Here is a tiny trained network, its code and every weight. The questions are about switching its units off for an input and a class, where a switched-off unit gives its printed mean instead of its output.

import numpy as np


def w(rows, s, z=0):
    codes = np.array(rows[::2]) - 128.0
    scale = np.full(codes.shape[1], s)
    scale[-1] = z or s
    return codes * scale


def f(y):
    return y / 2 * (1 + np.tanh(0.7978845608 * (y + 0.044715 * y**3)))


def log_softmax(a):
    a = a - a.max(-1, keepdims=True)
    return a - np.log(np.exp(a).sum(-1, keepdims=True))


def net(x, mask):
    res = np.array(x, float).reshape(1, 8) / 4 @ E
    y = f(res @ A[0][:, :-1].T + A[0][:, -1])
    res = res + np.where(mask, y, B[0][:, -1]) @ B[0][:, :-1]
    return log_softmax(res[-1] @ U[:, :-1].T + U[:, -1])


A, B = {}, {}
E = w([
[125,186,148,151,165,112,216,192,98,137,71,84],'x0',
[84,75,181,119,197,227,162,180,134,116,205,98],'x1',
[80,67,57,55,166,153,211,57,103,114,109,153],'x2',
[191,56,50,214,98,117,143,164,56,67,167,114],'x3',
[169,99,59,80,96,224,120,175,157,182,85,129],'x4',
[22,108,60,122,99,45,138,149,180,149,171,79],'x5',
[162,100,182,50,1,64,214,154,87,167,190,173],'x6',
[43,250,73,96,76,226,118,134,56,53,161,149],'x7',
],0.009)
A[0] = w([
[104,153,180,74,145,112,102,150,156,160,109,164,32],'neuron 0',
[160,100,149,179,114,130,163,99,157,187,135,91,54],'neuron 1',
[127,170,181,169,109,113,169,207,128,118,77,76,91],'neuron 2',
[128,102,163,86,51,92,159,142,117,161,140,99,110],'neuron 3',
[133,110,164,144,80,144,11,116,159,132,209,162,148],'neuron 4',
[134,180,80,116,77,67,113,114,115,95,51,190,77],'neuron 5',
[112,172,134,146,141,125,198,187,102,147,83,106,74],'neuron 6',
[120,112,155,119,84,132,132,135,76,171,148,191,92],'neuron 7',
[84,209,127,125,97,144,113,156,110,133,137,143,78],'neuron 8',
[167,160,136,78,131,110,176,161,98,149,200,174,54],'neuron 9',
[84,110,187,108,154,183,154,201,134,97,229,97,32],'neuron 10',
[71,188,178,51,148,155,117,76,132,179,83,168,64],'neuron 11',
[102,155,174,105,109,127,124,122,186,147,105,84,75],'neuron 12',
[170,152,140,127,108,142,68,220,156,145,141,126,133],'neuron 13',
[196,181,190,144,124,178,101,128,79,106,122,166,98],'neuron 14',
[159,173,95,157,71,86,121,84,141,138,86,152,16],'neuron 15',
[193,105,174,127,158,139,133,115,123,121,97,201,113],'neuron 16',
[157,122,63,87,95,184,149,164,157,187,100,130,60],'neuron 17',
[101,165,201,171,164,51,147,58,100,65,202,144,71],'neuron 18',
[98,165,122,132,120,162,94,180,80,105,171,149,61],'neuron 19',
[101,70,186,143,162,194,132,175,132,125,192,151,27],'neuron 20',
[169,89,63,195,104,124,141,167,51,72,148,131,2],'neuron 21',
[101,155,116,151,92,87,111,166,179,145,161,81,118],'neuron 22',
[103,68,87,87,133,161,193,47,110,112,97,147,34],'neuron 23',
[101,195,89,112,69,185,152,98,73,66,135,169,21],'neuron 24',
],0.011,0.0093)
B[0] = w([
[163,92,121,196,68,150,132,174,136,102,158,136,171],'neuron 0',
[141,99,151,150,131,102,106,143,147,175,115,163,171],'neuron 1',
[143,136,103,118,101,110,168,22,156,107,75,175,191],'neuron 2',
[79,144,129,167,188,144,100,109,130,121,130,140,231],'neuron 3',
[136,154,111,119,104,110,189,22,171,104,76,148,250],'neuron 4',
[129,122,156,74,132,143,98,178,128,80,86,115,210],'neuron 5',
[156,128,66,97,85,105,101,46,183,90,119,182,175],'neuron 6',
[111,165,117,167,168,145,94,110,130,109,124,170,184],'neuron 7',
[115,93,167,146,155,85,134,120,115,182,131,138,189],'neuron 8',
[143,160,114,161,175,132,76,105,125,113,129,110,181],'neuron 9',
[131,131,150,83,106,112,95,186,135,83,72,129,212],'neuron 10',
[157,102,137,201,59,150,121,140,156,90,174,119,226],'neuron 11',
[137,91,146,176,117,150,134,145,117,102,165,147,175],'neuron 12',
[166,184,130,125,145,150,165,116,64,174,143,66,205],'neuron 13',
[45,117,89,92,149,86,156,152,124,94,186,75,215],'neuron 14',
[148,133,175,71,127,116,86,225,138,90,71,151,176],'neuron 15',
[58,93,107,99,166,88,145,145,125,131,176,110,192],'neuron 16',
[176,142,81,87,137,194,101,147,103,192,166,134,199],'neuron 17',
[205,135,64,85,120,221,105,144,60,222,151,92,228],'neuron 18',
[125,92,150,152,165,106,146,128,163,191,95,148,181],'neuron 19',
[145,137,162,71,108,103,64,158,135,94,81,154,189],'neuron 20',
[158,105,169,209,46,173,129,147,180,77,200,138,205],'neuron 21',
[54,157,108,105,152,91,165,165,135,118,179,107,201],'neuron 22',
[119,203,159,140,129,96,244,122,104,106,94,102,202],'neuron 23',
[125,60,137,147,170,96,138,126,140,195,109,156,223],'neuron 24',
],0.011,0.012)
U = w([
[167,120,160,203,48,138,142,158,153,97,177,145,81],'0',
[151,156,180,59,113,102,82,189,125,89,42,144,100],'1',
[162,63,171,152,175,47,151,127,159,234,94,152,114],'2',
[145,223,158,127,118,110,219,106,98,128,100,113,252],'3',
[132,141,74,72,87,128,168,14,156,95,87,207,104],'4',
[172,171,69,82,116,198,109,146,93,206,148,122,87],'5',
[24,135,61,81,139,74,165,168,141,108,199,113,111],'6',
[105,205,94,231,252,176,47,101,150,80,71,119,149],'7',
],0.012,0.016)

Each question gives the input, the list of numbers given to net, and the class t.
The units are the neurons (one row each of A and B). Each row of codes is followed by its name. A weight is (code - 128) times the scale printed after its matrix; where a second scale follows, it is the last column's (A, B and U).
mask holds one flag per neuron, in row order. A switched-off neuron (its flag False) gives its mean, the last column of its row in B, instead of its output. The means were averaged over made-up inputs and are rounded, as every weight is.
A unit's drop is (log p(t) with every unit on - log p(t) with that unit switched off) / (log p(t) with every unit on - log p(t) with every unit switched off).
The circuit of an input: a set's keep is (log p(t) with only the set's units on - log p(t) with every unit switched off) / (log p(t) with every unit on - log p(t) with every unit switched off). Starting from the 12 units with the biggest drops (on a tie, the unit counted first), units are removed one at a time, each time the one whose removal leaves the highest keep (on an exact tie, the one counted first), for as long as the keep stays at least 0.8.
units of the circuit, in order: the units of the circuit, biggest drop first
unit that matters most: the unit with the biggest drop
k most important neurons: the k neurons with the biggest drops, biggest first
drop when u is switched off: that unit's drop, to one decimal
input [-4,5,4,2,6,-5,-5,1], class 5: 3 most important neurons	neuron 17; neuron 4; neuron 3
input [7,2,4,-7,-3,-6,8,7], class 7: unit that matters most	neuron 9
input [-5,6,-1,-6,-6,-3,5,5], class 0: 4 most important neurons	neuron 11; neuron 0; neuron 5; neuron 15
input [-7,0,-8,1,7,-5,1,6], class 3: units of the circuit, in order	neuron 13; neuron 4
input [-4,-8,5,4,-1,-6,7,-8], class 1: 2 most important neurons	neuron 15; neuron 5
input [-5,4,-5,-6,-7,-6,2,-1], class 5: 2 most important neurons	neuron 18; neuron 21
input [8,8,8,-3,-6,-6,8,1], class 1: 3 most important neurons	neuron 10; neuron 20; neuron 4
input [-6,-8,4,-1,-6,7,-8,0], class 1: units of the circuit, in order	neuron 15; neuron 5
input [2,-7,5,-2,-2,-8,5,0], class 6: units of the circuit, in order	neuron 16; neuron 14
input [-3,5,-8,5,-7,-6,-2,2], class 3: 2 most important neurons	neuron 4; neuron 17
input [-6,-5,-1,-1,-6,1,0,6], class 2: units of the circuit, in order	neuron 24; neuron 8
input [1,7,0,-7,-5,-2,5,-2], class 0: 4 most important neurons	neuron 11; neuron 0; neuron 12; neuron 5
input [5,-5,5,1,-3,5,-2,1], class 1: 3 most important neurons	neuron 5; neuron 4; neuron 14
input [2,-7,-3,1,2,-6,7,-2], class 1: unit that matters most	neuron 15
input [-5,-5,-2,-8,-2,3,8,-4], class 0: 3 most important neurons	neuron 0; neuron 11; neuron 12
input [5,1,4,5,1,5,3,5], class 0: 2 most important neurons	neuron 21; neuron 4
input [4,-3,3,-7,8,7,-5,7], class 5: 3 most important neurons	neuron 17; neuron 21; neuron 14
input [5,3,-5,4,-7,8,-3,-7], class 6: 2 most important neurons	neuron 22; neuron 24
input [0,-3,-7,-3,-5,-5,4,8], class 2: 3 most important neurons	neuron 24; neuron 8; neuron 19
input [7,-4,0,8,3,-5,7,2], class 0: unit that matters most	neuron 21
input [1,6,8,-5,3,-4,3,-7], class 3: 2 most important neurons	neuron 23; neuron 24
input [6,0,-7,5,-2,0,-4,0], class 3: drop when neuron 4 is switched off	0.3
input [-2,-2,4,-1,-8,3,-1,-6], class 5: drop when neuron 18 is switched off	0.7
input [2,0,4,-3,-7,7,1,-6], class 5: drop when neuron 14 is switched off	0.2
input [-8,-1,-1,6,7,3,1,-7], class 4: drop when neuron 19 is switched off	0.2
